Below is a small trained network, with its code and all its weights. Each question gives an input and a class and asks what happens when units are switched off, that is, made to give their printed mean instead of their output.

import numpy as np


def w(rows, s, z=0):
    codes = np.array(rows[::2]) - 128.0
    scale = np.full(codes.shape[1], s)
    scale[-1] = z or s
    return codes * scale


def f(y):
    return np.maximum(y, 0)


def log_softmax(a):
    a = a - a.max(-1, keepdims=True)
    return a - np.log(np.exp(a).sum(-1, keepdims=True))


def net(x, mask):
    res = np.array(x, float).reshape(1, 5) / 4 @ E
    y = f(res @ A[0][:, :-1].T + A[0][:, -1])
    res = res + np.where(mask, y, B[0][:, -1]) @ B[0][:, :-1]
    return log_softmax(res[-1] @ U[:, :-1].T + U[:, -1])


A, B = {}, {}
E = w([
[68,24,174,107,196],'x0',
[54,216,150,194,218],'x1',
[154,101,5,104,186],'x2',
[254,143,138,89,106],'x3',
[72,177,126,51,170],'x4',
],0.0089)
A[0] = w([
[153,219,140,18,119,102],'neuron 0',
[82,48,103,113,127,229],'neuron 1',
[126,174,158,200,142,149],'neuron 2',
[43,144,160,169,113,214],'neuron 3',
[53,163,185,29,149,129],'neuron 4',
[160,210,126,74,111,131],'neuron 5',
[170,77,96,85,72,100],'neuron 6',
[125,129,47,94,184,176],'neuron 7',
[129,128,31,197,167,226],'neuron 8',
[56,130,159,54,164,201],'neuron 9',
[134,161,151,95,219,213],'neuron 10',
[143,158,142,93,93,5],'neuron 11',
[80,100,152,80,207,169],'neuron 12',
[158,93,121,82,72,149],'neuron 13',
[166,144,196,162,11,222],'neuron 14',
[76,129,124,163,53,184],'neuron 15',
[143,143,143,207,97,243],'neuron 16',
[137,127,138,64,117,48],'neuron 17',
[110,164,56,122,59,9],'neuron 18',
],0.011,0.0027)
B[0] = w([
[157,128,9,89,146,217],'neuron 0',
[102,150,174,120,126,219],'neuron 1',
[181,107,202,160,120,221],'neuron 2',
[55,13,206,160,120,248],'neuron 3',
[74,114,67,135,183,234],'neuron 4',
[178,189,38,81,175,206],'neuron 5',
[206,110,151,180,48,223],'neuron 6',
[131,168,163,171,154,241],'neuron 7',
[114,245,125,136,178,240],'neuron 8',
[72,45,121,95,208,242],'neuron 9',
[128,184,183,74,147,226],'neuron 10',
[118,114,129,91,129,154],'neuron 11',
[48,99,126,19,245,245],'neuron 12',
[254,42,171,154,16,210],'neuron 13',
[155,122,153,152,116,254],'neuron 14',
[111,102,176,131,183,188],'neuron 15',
[183,112,225,242,40,216],'neuron 16',
[137,77,124,106,88,162],'neuron 17',
[128,184,124,67,210,176],'neuron 18',
],0.0071,0.0086)
U = w([
[148,83,191,197,92,161],'0',
[153,247,115,133,141,220],'1',
[41,95,144,64,192,113],'2',
[144,104,76,56,122,1],'3',
],0.013,0.0025)

Each question gives the input, the list of numbers given to net, and the class t.
The units are the neurons (one row each of A and B). Each row of codes is followed by its name. A weight is (code - 128) times the scale printed after its matrix; where a second scale follows, it is the last column's (A, B and U).
mask holds one flag per neuron, in row order. A switched-off neuron (its flag False) gives its mean, the last column of its row in B, instead of its output. The means were averaged over made-up inputs and are rounded, as every weight is.
A unit's drop is (log p(t) with every unit on - log p(t) with that unit switched off) / (log p(t) with every unit on - log p(t) with every unit switched off).
The circuit of an input: a set's keep is (log p(t) with only the set's units on - log p(t) with every unit switched off) / (log p(t) with every unit on - log p(t) with every unit switched off). Starting from the 12 units with the biggest drops (on a tie, the unit counted first), units are removed one at a time, each time the one whose removal leaves the highest keep (on an exact tie, the one counted first), for as long as the keep stays at least 0.8.
units of the circuit, in order: the units of the circuit, biggest drop first
most important unit: the unit with the biggest drop
k most important neurons: the k neurons with the biggest drops, biggest first
drop when u is switched off: that unit's drop, to one decimal
input [-8,3,-8,1,0], class 0: most important unit -> neuron 16
input [1,0,4,6,7], class 3: 2 most important neurons -> (neuron 0; neuron 3)
input [-4,-6,8,-5,-8], class 1: 3 most important neurons -> (neuron 8; neuron 3; neuron 18)
input [-4,-7,6,-5,1], class 1: units of the circuit, in order -> (neuron 3; neuron 8; neuron 9)
input [7,8,5,6,-7], class 1: units of the circuit, in order -> (neuron 3; neuron 8)
input [-5,2,-7,2,8], class 3: units of the circuit, in order -> (neuron 0; neuron 8)
input [-2,8,3,-7,-6], class 0: 2 most important neurons -> (neuron 3; neuron 16)
input [-1,-1,0,8,2], class 3: units of the circuit, in order -> (neuron 8; neuron 0)
input [-6,-4,2,-2,-1], class 1: 2 most important neurons -> (neuron 3; neuron 18)
input [7,-5,-2,4,2], class 3: 3 most important neurons -> (neuron 16; neuron 3; neuron 2)
input [-2,7,5,-8,-7], class 0: 3 most important neurons -> (neuron 3; neuron 16; neuron 2)
input [4,-5,5,0,1], class 0: 4 most important neurons -> (neuron 6; neuron 13; neuron 0; neuron 5)
input [-6,8,-1,-3,-2], class 0: 3 most important neurons -> (neuron 3; neuron 16; neuron 2)
input [8,-6,4,3,-1], class 0: units of the circuit, in order -> (neuron 6)
input [0,3,3,1,1], class 1: 2 most important neurons -> (neuron 3; neuron 9)
input [-2,-7,8,-4,-2], class 0: 3 most important neurons -> (neuron 13; neuron 6; neuron 5)
input [3,-5,4,-4,-3], class 0: drop when neuron 0 is switched off -> 0.1
input [-1,-8,7,0,-1], class 0: drop when neuron 6 is switched off -> 0.2
input [6,-7,3,-5,-4], class 0: drop when neuron 6 is switched off -> 0.3
input [-5,-4,5,-1,-4], class 1: units of the circuit, in order -> (neuron 8)
